Below are the code and all the weights of a small trained network. Each question names an input and a target symbol and asks about switching units off, where a switched-off unit gives its printed mean instead of its output.

import numpy as np


def w(rows, s, z=0):
    codes = np.array(rows[::2]) - 128.0
    scale = np.full(codes.shape[1], s)
    scale[-1] = z or s
    return codes * scale


def f(y):
    return y / 2 * (1 + np.tanh(0.7978845608 * (y + 0.044715 * y**3)))


def softmax(a):
    e = np.exp(a - a.max(-1, keepdims=True))
    return e / e.sum(-1, keepdims=True)


def log_softmax(a):
    a = a - a.max(-1, keepdims=True)
    return a - np.log(np.exp(a).sum(-1, keepdims=True))


def net(x, mask):
    ids = ['γζηθλμξπσφψω'.index(c) for c in x.split()]
    T = len(ids)
    res = E[ids] + P[:T]
    u = 0
    for l in range(3):
        r = res
        for j in range(2):
            rows = slice(2 * j, 2 * j + 2)
            q, k, v = (r @ M[l][rows].T for M in (Q, K, V))
            z = softmax(np.where(np.tri(T) > 0, q @ k.T / 2**0.5, -1e9)) @ v
            o = O[l][rows]
            res = res + np.where(mask[u + j], z, o[:, -1]) @ o[:, :-1]
        u += 2
        y = f(res @ A[l][:, :-1].T + A[l][:, -1])
        res = res + np.where(mask[u : u + 4], y, B[l][:, -1]) @ B[l][:, :-1]
        u += 4
    return log_softmax(res[-1] @ U[:, :-1].T + U[:, -1])


Q, K, V, O, A, B = {}, {}, {}, {}, {}, {}
E = w([
[140,135,93,234],'γ',
[141,152,126,141],'ζ',
[132,3,122,155],'η',
[115,192,132,163],'θ',
[193,104,96,112],'λ',
[110,136,83,109],'μ',
[117,129,82,116],'ξ',
[158,165,136,147],'π',
[151,94,97,102],'σ',
[161,136,124,182],'φ',
[117,126,91,117],'ψ',
[188,141,160,128],'ω',
],0.024)
P = w([
[255,116,182,131],'0',
[125,156,136,172],'1',
[140,158,126,158],'2',
[145,156,119,152],'3',
[145,155,119,142],'4',
[142,157,119,137],'5',
[145,151,115,134],'6',
[136,158,113,131],'7',
[132,157,113,129],'8',
[129,159,111,122],'9',
[125,158,114,119],'10',
[120,162,114,117],'11',
[120,161,115,114],'12',
[122,160,115,109],'13',
],0.0099)
Q[0] = w([
[92,198,2,183],'L0H1',
[118,81,136,110],'L0H1',
[222,136,38,95],'L0H2',
[218,233,97,74],'L0H2',
],0.0083)
K[0] = w([
[42,125,1,47],'L0H1',
[128,190,42,175],'L0H1',
[241,66,171,191],'L0H2',
[190,162,199,175],'L0H2',
],0.0086)
V[0] = w([
[133,203,84,254],'L0H1',
[164,162,194,138],'L0H1',
[117,119,165,110],'L0H2',
[41,167,143,150],'L0H2',
],0.0069)
O[0] = w([
[5,130,120,227,210],'L0H1',
[3,154,123,95,133],'L0H1',
[76,53,85,157,96],'L0H2',
[104,189,29,131,2],'L0H2',
],0.0058,0.0051)
A[0] = w([
[178,164,254,153,6],'L0N1',
[228,195,129,238,46],'L0N2',
[122,115,209,205,140],'L0N3',
[178,188,218,219,81],'L0N4',
],0.0083,0.0017)
B[0] = w([
[140,174,225,102,178],'L0N1',
[1,168,179,91,253],'L0N2',
[64,197,63,160,188],'L0N3',
[78,221,160,147,233],'L0N4',
],0.0095,0.0067)
Q[1] = w([
[168,135,93,145],'L1H1',
[182,93,126,176],'L1H1',
[144,163,67,111],'L1H2',
[139,98,254,134],'L1H2',
],0.0079)
K[1] = w([
[36,182,151,91],'L1H1',
[41,224,152,135],'L1H1',
[109,218,254,113],'L1H2',
[188,13,5,15],'L1H2',
],0.0049)
V[1] = w([
[102,170,80,97],'L1H1',
[103,201,197,255],'L1H1',
[20,121,166,70],'L1H2',
[67,41,84,142],'L1H2',
],0.0055)
O[1] = w([
[42,134,133,173,133],'L1H1',
[107,211,47,3,254],'L1H1',
[251,134,139,6,205],'L1H2',
[106,122,33,220,87],'L1H2',
],0.0043,0.0088)
A[1] = w([
[123,129,166,193,254],'L1N1',
[124,135,148,226,241],'L1N2',
[3,198,13,48,74],'L1N3',
[198,96,101,40,44],'L1N4',
],0.0049,0.0067)
B[1] = w([
[130,162,73,51,240],'L1N1',
[129,156,71,10,227],'L1N2',
[150,73,170,153,254],'L1N3',
[99,143,154,138,160],'L1N4',
],0.012,0.0064)
Q[2] = w([
[3,188,101,254],'L2H1',
[55,146,84,134],'L2H1',
[23,68,72,240],'L2H2',
[213,31,107,109],'L2H2',
],0.0083)
K[2] = w([
[163,182,10,122],'L2H1',
[186,144,129,160],'L2H1',
[17,95,68,148],'L2H2',
[182,40,166,154],'L2H2',
],0.012)
V[2] = w([
[109,106,187,236],'L2H1',
[83,144,6,65],'L2H1',
[156,142,53,62],'L2H2',
[235,48,88,148],'L2H2',
],0.011)
O[2] = w([
[75,178,95,35,58],'L2H1',
[144,240,231,239,140],'L2H1',
[125,222,201,241,158],'L2H2',
[1,79,191,128,2],'L2H2',
],0.007,0.029)
A[2] = w([
[20,16,216,130,168],'L2N1',
[120,212,143,211,42],'L2N2',
[155,168,88,18,107],'L2N3',
[98,55,2,160,1],'L2N4',
],0.0082,0.0078)
B[2] = w([
[80,165,18,181,164],'L2N1',
[78,43,139,51,255],'L2N2',
[36,90,177,146,237],'L2N3',
[100,111,254,200,141],'L2N4',
],0.0097,0.019)
U = w([
[70,187,183,62,85],'γ',
[254,185,111,190,253],'ζ',
[130,131,121,236,134],'η',
[128,80,148,122,130],'θ',
[98,12,178,70,1],'λ',
[155,78,215,190,69],'μ',
[159,76,220,197,69],'ξ',
[200,43,81,92,98],'π',
[115,77,51,88,82],'σ',
[141,65,128,102,131],'φ',
[167,78,211,195,81],'ψ',
[245,24,127,172,60],'ω',
],0.0076,0.0055)

Each question gives the input, a string of symbols that net reads in full, and the target symbol t.
The units are the heads (2 rows each of Q, K, V and O) and the neurons (one row each of A and B). Each row of codes is followed by its name. A weight is (code - 128) times the scale printed after its matrix; where a second scale follows, it is the last column's (O, A, B and U).
mask holds one flag per unit, layer by layer, with each layer's heads first. A switched-off unit (its flag False) gives its mean, the last column of its rows in O or B, instead of its output. The means were averaged over made-up inputs and are rounded, as every weight is.
A unit's drop is (log p(t) with every unit on - log p(t) with that unit switched off) / (log p(t) with every unit on - log p(t) with every unit switched off).
The circuit of an input: a set's keep is (log p(t) with only the set's units on - log p(t) with every unit switched off) / (log p(t) with every unit on - log p(t) with every unit switched off). Starting from the 12 units with the biggest drops (on a tie, the unit counted first), units are removed one at a time, each time the one whose removal leaves the highest keep (on an exact tie, the one counted first), for as long as the keep stays at least 0.8.
circuit, biggest first: the units of the circuit, biggest drop first
unit that matters most: the unit with the biggest drop
k most important neurons: the k neurons with the biggest drops, biggest first
k most important neurons of layer l: the k neurons of layer l with the biggest drops, biggest first
which heads matter: for each layer, one digit per head in row order, 1 if its drop is at least 0.15 and else 0, layers parted by /
input ω μ λ, target ω: 3 most important neurons : (L1N2 L0N1 L0N4)
input ζ θ γ θ η γ ξ ω λ ζ φ σ, target ζ: which heads matter : 10 / 11 / 00
input ω ζ λ ω σ ω θ λ η η φ γ ζ θ, target ζ: circuit, biggest first : (L2H2)
input ζ λ ζ λ ω λ η η η γ μ η ξ, target ζ: which heads matter : 10 / 11 / 00
input λ θ λ η ψ η σ ω λ λ φ θ η γ, target γ: 2 most important neurons : (L2N2 L1N2)
input ξ ω μ γ μ π μ θ μ θ η θ, target ζ: which heads matter : 01 / 01 / 11
input ζ ξ ω ζ η π γ ψ ω θ ξ η ω ψ, target ζ: 3 most important neurons : (L2N2 L2N3 L0N1)
input ζ ζ ζ μ λ, target ζ: 3 most important neurons : (L2N2 L1N3 L2N3)
input ζ ξ π λ ω φ ω ξ λ, target ζ: 4 most important neurons : (L2N2 L2N3 L1N3 L0N1)
input λ σ φ γ λ γ π ω, target γ: which heads matter : 00 / 00 / 00
input η ω ξ ω ψ, target η: 3 most important neurons of layer 0 : (L0N4 L0N2 L0N1)
input μ φ μ ω, target γ: circuit, biggest first : (L0N4 L0N2)
input η θ φ λ ω ψ, target η: which heads matter : 10 / 11 / 01
input π ω η γ γ π φ, target γ: circuit, biggest first : (L0N2)
input λ φ γ η λ ξ π θ π η η η η ξ, target λ: 3 most important neurons of layer 0 : (L0N1 L0N2 L0N3)
input σ π θ ω λ λ ξ π σ π ξ, target σ: 3 most important neurons of layer 0 : (L0N3 L0N4 L0N2)
input ω ω π η ζ λ ξ ψ μ γ ξ, target ω: 2 most important neurons : (L0N1 L1N2)
input π π ω λ ζ η ξ, target π: 2 most important neurons : (L1N3 L1N2)
input π λ π σ σ μ λ λ θ θ η φ λ ψ, target π: 2 most important neurons of layer 0 : (L0N2 L0N1)
input ζ ω σ ω γ ξ, target ζ: circuit, biggest first : (L2N2)
input ω σ π θ π ζ ψ ψ γ θ η σ, target ω: 3 most important neurons : (L0N1 L1N3 L2N2)
input σ φ γ η ω θ θ λ ξ ψ, target σ: 2 most important neurons : (L0N2 L2N1)
input γ ω σ, target γ: 4 most important neurons : (L1N3 L0N2 L0N4 L0N3)
input η θ ω ζ ψ ξ γ ζ η γ μ, target η: 4 most important neurons : (L0N2 L0N4 L2N1 L1N2)
input η σ ω ζ π φ ξ, target η: 3 most important neurons of layer 1 : (L1N2 L1N1 L1N3)
input λ λ φ ω ξ φ φ σ ψ η μ, target λ: 2 most important neurons : (L0N1 L1N2)
input π λ ζ η ω π λ ζ σ ξ ω, target ζ: unit that matters most : L2H2
input ξ ζ ξ ψ η ζ μ φ, target γ: which heads matter : 00 / 10 / 00
